Below are the code and all the weights of a small trained network. Each question names an input and a target symbol and asks about switching units off, where a switched-off unit gives its printed mean instead of its output.

import numpy as np


def w(rows, s, z=0):
    codes = np.array(rows[::2]) - 128.0
    scale = np.full(codes.shape[1], s)
    scale[-1] = z or s
    return codes * scale


def f(y):
    return y / 2 * (1 + np.tanh(0.7978845608 * (y + 0.044715 * y**3)))


def softmax(a):
    e = np.exp(a - a.max(-1, keepdims=True))
    return e / e.sum(-1, keepdims=True)


def log_softmax(a):
    a = a - a.max(-1, keepdims=True)
    return a - np.log(np.exp(a).sum(-1, keepdims=True))


def net(x, mask):
    ids = ['ΘΛαβγδεημστψω'.index(c) for c in x.split()]
    T = len(ids)
    res = E[ids] + P[:T]
    r = res
    for j in range(2):
        rows = slice(2 * j, 2 * j + 2)
        q, k, v = (r @ M[0][rows].T for M in (Q, K, V))
        z = softmax(np.where(np.tri(T) > 0, q @ k.T / 2**0.5, -1e9)) @ v
        o = O[0][rows]
        res = res + np.where(mask[j], z, o[:, -1]) @ o[:, :-1]
    y = f(res @ A[0][:, :-1].T + A[0][:, -1])
    res = res + np.where(mask[2:14], y, B[0][:, -1]) @ B[0][:, :-1]
    return log_softmax(res[-1] @ U[:, :-1].T + U[:, -1])


Q, K, V, O, A, B = {}, {}, {}, {}, {}, {}
E = w([
[253,24,144,140],'Θ',
[116,181,142,44],'Λ',
[61,133,85,70],'α',
[85,116,158,54],'β',
[154,161,84,54],'γ',
[93,115,113,78],'δ',
[146,168,170,38],'ε',
[96,135,43,87],'η',
[62,131,128,66],'μ',
[165,83,39,209],'σ',
[136,12,178,142],'τ',
[205,175,175,161],'ψ',
[98,84,168,36],'ω',
],0.0051)
P = w([
[135,103,96,43],'0',
[173,114,85,4],'1',
[158,138,105,52],'2',
[137,110,110,81],'3',
[133,110,124,111],'4',
[155,120,130,96],'5',
[170,125,137,86],'6',
[166,138,107,56],'7',
],0.0026)
Q[0] = w([
[144,73,94,3],'H0',
[109,122,167,246],'H0',
[147,133,95,20],'H1',
[208,122,168,108],'H1',
],0.023)
K[0] = w([
[162,86,223,247],'H0',
[70,143,90,12],'H0',
[92,104,108,251],'H1',
[37,135,123,119],'H1',
],0.02)
V[0] = w([
[252,88,88,150],'H0',
[158,236,118,117],'H0',
[134,86,107,146],'H1',
[220,109,239,102],'H1',
],0.018)
O[0] = w([
[184,117,228,218,253],'H0',
[161,252,111,117,66],'H0',
[83,101,145,123,125],'H1',
[241,90,103,22,109],'H1',
],0.011,0.0025)
A[0] = w([
[83,65,129,79,175],'N0',
[127,150,111,160,181],'N1',
[130,149,110,143,204],'N2',
[118,108,107,69,99],'N3',
[134,135,119,84,122],'N4',
[86,141,83,112,94],'N5',
[159,182,111,132,254],'N6',
[143,115,8,173,112],'N7',
[64,134,176,123,119],'N8',
[132,164,166,167,94],'N9',
[99,136,115,109,134],'N10',
[125,193,81,87,58],'N11',
],0.015,0.0038)
B[0] = w([
[166,223,132,178,255],'N0',
[74,114,153,128,149],'N1',
[67,141,151,123,160],'N2',
[156,160,112,59,165],'N3',
[146,147,148,79,151],'N4',
[151,111,8,122,176],'N5',
[40,137,174,66,218],'N6',
[86,120,97,221,139],'N7',
[110,108,139,192,177],'N8',
[99,83,54,106,162],'N9',
[110,183,72,125,153],'N10',
[204,3,60,116,190],'N11',
],0.02,0.0038)
U = w([
[175,3,152,177,123],'Θ',
[139,96,97,57,53],'Λ',
[131,138,61,146,112],'α',
[150,172,122,105,76],'β',
[137,103,104,84,183],'γ',
[109,166,123,128,39],'δ',
[107,123,169,62,59],'ε',
[74,124,78,172,112],'η',
[158,156,77,121,25],'μ',
[30,117,154,213,237],'σ',
[214,155,198,182,214],'τ',
[59,158,210,64,255],'ψ',
[171,205,154,131,51],'ω',
],0.0039,0.002)

Each question gives the input, a string of symbols that net reads in full, and the target symbol t.
The units are the heads (2 rows each of Q, K, V and O) and the neurons (one row each of A and B). Each row of codes is followed by its name. A weight is (code - 128) times the scale printed after its matrix; where a second scale follows, it is the last column's (O, A, B and U).
mask holds one flag per unit, heads first, then neurons. A switched-off unit (its flag False) gives its mean, the last column of its rows in O or B, instead of its output. The means were averaged over made-up inputs and are rounded, as every weight is.
A unit's drop is (log p(t) with every unit on - log p(t) with that unit switched off) / (log p(t) with every unit on - log p(t) with every unit switched off).
The circuit of an input: a set's keep is (log p(t) with only the set's units on - log p(t) with every unit switched off) / (log p(t) with every unit on - log p(t) with every unit switched off). Starting from the 12 units with the biggest drops (on a tie, the unit counted first), units are removed one at a time, each time the one whose removal leaves the highest keep (on an exact tie, the one counted first), for as long as the keep stays at least 0.8.
units of the circuit, in order: the units of the circuit, biggest drop first
unit that matters most: the unit with the biggest drop
k most important neurons: the k neurons with the biggest drops, biggest first
which heads matter: for each layer, one digit per head in row order, 1 if its drop is at least 0.15 and else 0, layers parted by /
drop when u is switched off: that unit's drop, to one decimal
input τ μ ω μ τ δ, target τ: which heads matter -> 10
input Λ η ψ ψ, target ψ: units of the circuit, in order -> (N6 H0 N5 N0)
input τ τ τ τ ω ω α, target τ: 2 most important neurons -> (N0 N6)
input ω η Λ τ, target τ: unit that matters most -> N0
input β η σ α η, target σ: units of the circuit, in order -> (H1 N8 N11 N3)
input ω ψ Λ η β ε, target ψ: 2 most important neurons -> (N6 N5)
input ε μ Λ, target Λ: which heads matter -> 10
input ψ ψ η η, target ψ: which heads matter -> 10
input η Θ α, target Θ: units of the circuit, in order -> (H0 N0 N6)
input Θ Θ γ γ τ ω η μ, target τ: which heads matter -> 11
input Λ Λ η Θ α μ η μ, target Θ: which heads matter -> 10
input ε ε Λ, target Λ: which heads matter -> 11
input ω μ α Θ ψ ψ η ψ, target ψ: 3 most important neurons -> (N6 N11 N5)
input σ η ω, target σ: unit that matters most -> H1
input η μ ω μ Θ η Θ, target Θ: 3 most important neurons -> (N0 N6 N9)
input γ Θ δ, target Θ: 2 most important neurons -> (N0 N6)
input ψ γ μ, target ψ: 2 most important neurons -> (N6 N5)
input η Θ ε, target Θ: drop when N7 is switched off -> 0.0
input τ μ μ μ, target τ: drop when N5 is switched off -> 0.1
input η Θ Λ Θ, target Θ: drop when H0 is switched off -> 0.9
input τ τ β τ η η α, target τ: unit that matters most -> H0
